[[104 115 141]
 [151 140 118]
 [129 145 129]]
->
[[104 115]
 [151 140]]

[[147 117 108]
 [145 126 149]
 [111 144 125]]
->
[[147 117]
 [145 126]]

[[153 114 145]
 [151 123 153]
 [151 121 144]
 [144  99 150]]
->
[[153 114]
 [151 123]]

[[130 137 132 129]
 [128 130 153 139]
 [132 129 128 128]
 [130 136 131 128]
 [128 129 152 147]]
->
[[130 137]
 [128 130]]

[[133 136 103 112]
 [116 130 143 113]]
->
[[133 136]
 [116 130]]

[[111 107 115]
 [137 134 144]]
->
[[111 107]
 [137 134]]
---
[[141 118 119]
 [137 127 142]
 [106 124 127]
 [122 133 133]
 [135 123 138]]
->
[[137 127 142]
 [122 133 133]]

[[120 151 115 113]
 [146 149 122 119]
 [124 117 144 124]
 [127 127 140 144]
 [136 127 126 121]
 [135 138 134 120]
 [133 132 133 126]
 [144 130 120 135]]
->
[[146 149 122 119]
 [127 127 140 144]
 [135 138 134 120]
 [144 130 120 135]]

[[111 122 134 124 128 116 123 113 121 135]
 [143 115 120 130 132 127 132 127 142 123]
 [131 132 126 116 123 142 115 128 126 146]
 [128 151 125 130 124 152 132 126 136 152]
 [144 109 118 127 132 128 134 123 147 131]
 [109 119 139 125 124 112 125 120 120 135]
 [144 137 122 139 143 125 124 138 125 105]
 [112 127 133 129 132 120 133 113 123 133]]
->
[[143 115 120 130 132 127 132 127 142 123]
 [128 151 125 130 124 152 132 126 136 152]
 [109 119 139 125 124 112 125 120 120 135]
 [112 127 133 129 132 120 133 113 123 133]]

[[137 113 132 140]
 [138 142 127 115]
 [145 122 141 139]
 [127 122 121 123]
 [106 126 144 127]
 [142 119 120 132]
 [132 129 143 138]
 [136 123 133 136]]
->
[[138 142 127 115]
 [127 122 121 123]
 [142 119 120 132]
 [136 123 133 136]]

[[131 130 128 125 127 137]
 [142 134 128 124 128 134]
 [150 146 139 135 135 132]
 [138 139 141 146 151 150]
 [142 146 146 144 144 148]
 [139 143 147 150 148 138]
 [140 145 143 145 145 147]
 [132 142 151 152 149 144]
 [148 146 146 147 146 144]]
->
[[142 134 128 124 128 134]
 [138 139 141 146 151 150]
 [139 143 147 150 148 138]
 [132 142 151 152 149 144]]

[[140 128 136 118 125 120 135 126]
 [151 121 135 118 128 131 125 135]
 [118 155 133 123 133 125 130 125]
 [122 129 150 121 138 142 124 118]]
->
[[151 121 135 118 128 131 125 135]
 [122 129 150 121 138 142 124 118]]

[[111 124]
 [129 121]
 [137 105]
 [139 123]
 [138 105]
 [124 104]
 [147 136]]
->
[[129 121]
 [139 123]
 [124 104]]

[[110 130 144 106 129 126 122 127 135]
 [107 118 127 118 127 136 138 128 132]
 [130 129 124 125 135 128 125 124 149]]
->
[[107 118 127 118 127 136 138 128 132]]

[[131 125 140 132 141 143 131 117 114 133]
 [152 125 126 127 124 127 131 131 129 116]
 [120 129 127 125 141 131 127 104 124 135]
 [131 144 123 119 114 128 134 135 131 136]
 [137 121 118 129 124 114 124 131 139 113]]
->
[[152 125 126 127 124 127 131 131 129 116]
 [131 144 123 119 114 128 134 135 131 136]]
---
[[127 126 137 134]
 [145 118 126 130]
 [129 107 134 142]
 [136 118 155 112]
 [111 158 123 135]]
->
[[134 127 126 137]
 [130 145 118 126]
 [142 129 107 134]
 [112 136 118 155]
 [135 111 158 123]]

[[139 129 141 134 124 131 132 136]
 [114 141 143 130 112 127 123 130]
 [124 135 121 135 123 142 120 127]
 [ 99 133 127 112 106 137 125 124]
 [118 126 120 113 114 141 132 127]
 [112 128 130 146 127 139 123 138]
 [149 121 116 133 117 124 133 129]
 [115 118 152 136 127 143 137 121]
 [113 139 130 119 134 106 128 127]
 [138 122 130 136 115 137 132 132]
 [143 121 130 113 138 134 123 135]]
->
[[136 139 129 141 134 124 131 132]
 [130 114 141 143 130 112 127 123]
 [127 124 135 121 135 123 142 120]
 [124  99 133 127 112 106 137 125]
 [127 118 126 120 113 114 141 132]
 [138 112 128 130 146 127 139 123]
 [129 149 121 116 133 117 124 133]
 [121 115 118 152 136 127 143 137]
 [127 113 139 130 119 134 106 128]
 [132 138 122 130 136 115 137 132]
 [135 143 121 130 113 138 134 123]]

[[110 123 123 121 124 121 113]
 [143 148 129 121 113 135 116]
 [116 110 106 150 119 147 116]]
->
[[113 110 123 123 121 124 121]
 [116 143 148 129 121 113 135]
 [116 116 110 106 150 119 147]]

[[123 130 124 128 123 131 118 133 131 125 134 129 128 134]
 [133 124 144 125 147 115 137 116 127 138 124 133 120 113]
 [121 128 129 141 137 139 116 141 146 129 136 120 118 128]
 [126 136 126 101 112 101 123 113 113 150 137 149 129 136]
 [126 130 140 145 148 140 130 136 146 132 131 124 123 118]
 [137 122 140 117 140 115 143 115 123 130 125 132 126 122]]
->
[[134 123 130 124 128 123 131 118 133 131 125 134 129 128]
 [113 133 124 144 125 147 115 137 116 127 138 124 133 120]
 [128 121 128 129 141 137 139 116 141 146 129 136 120 118]
 [136 126 136 126 101 112 101 123 113 113 150 137 149 129]
 [118 126 130 140 145 148 140 130 136 146 132 131 124 123]
 [122 137 122 140 117 140 115 143 115 123 130 125 132 126]]

[[154 157 123]
 [153 113 108]
 [140 148 108]
 [131 114 146]
 [127 119 151]
 [114 105 145]
 [112 127 111]
 [146 105  99]
 [115 124 114]
 [107 131 154]]
->
[[123 154 157]
 [108 153 113]
 [108 140 148]
 [146 131 114]
 [151 127 119]
 [145 114 105]
 [111 112 127]
 [ 99 146 105]
 [114 115 124]
 [154 107 131]]

[[122 123 131 135  99 131 131 129]
 [127 127 124 124 145 134 127 129]]
->
[[129 122 123 131 135  99 131 131]
 [129 127 127 124 124 145 134 127]]
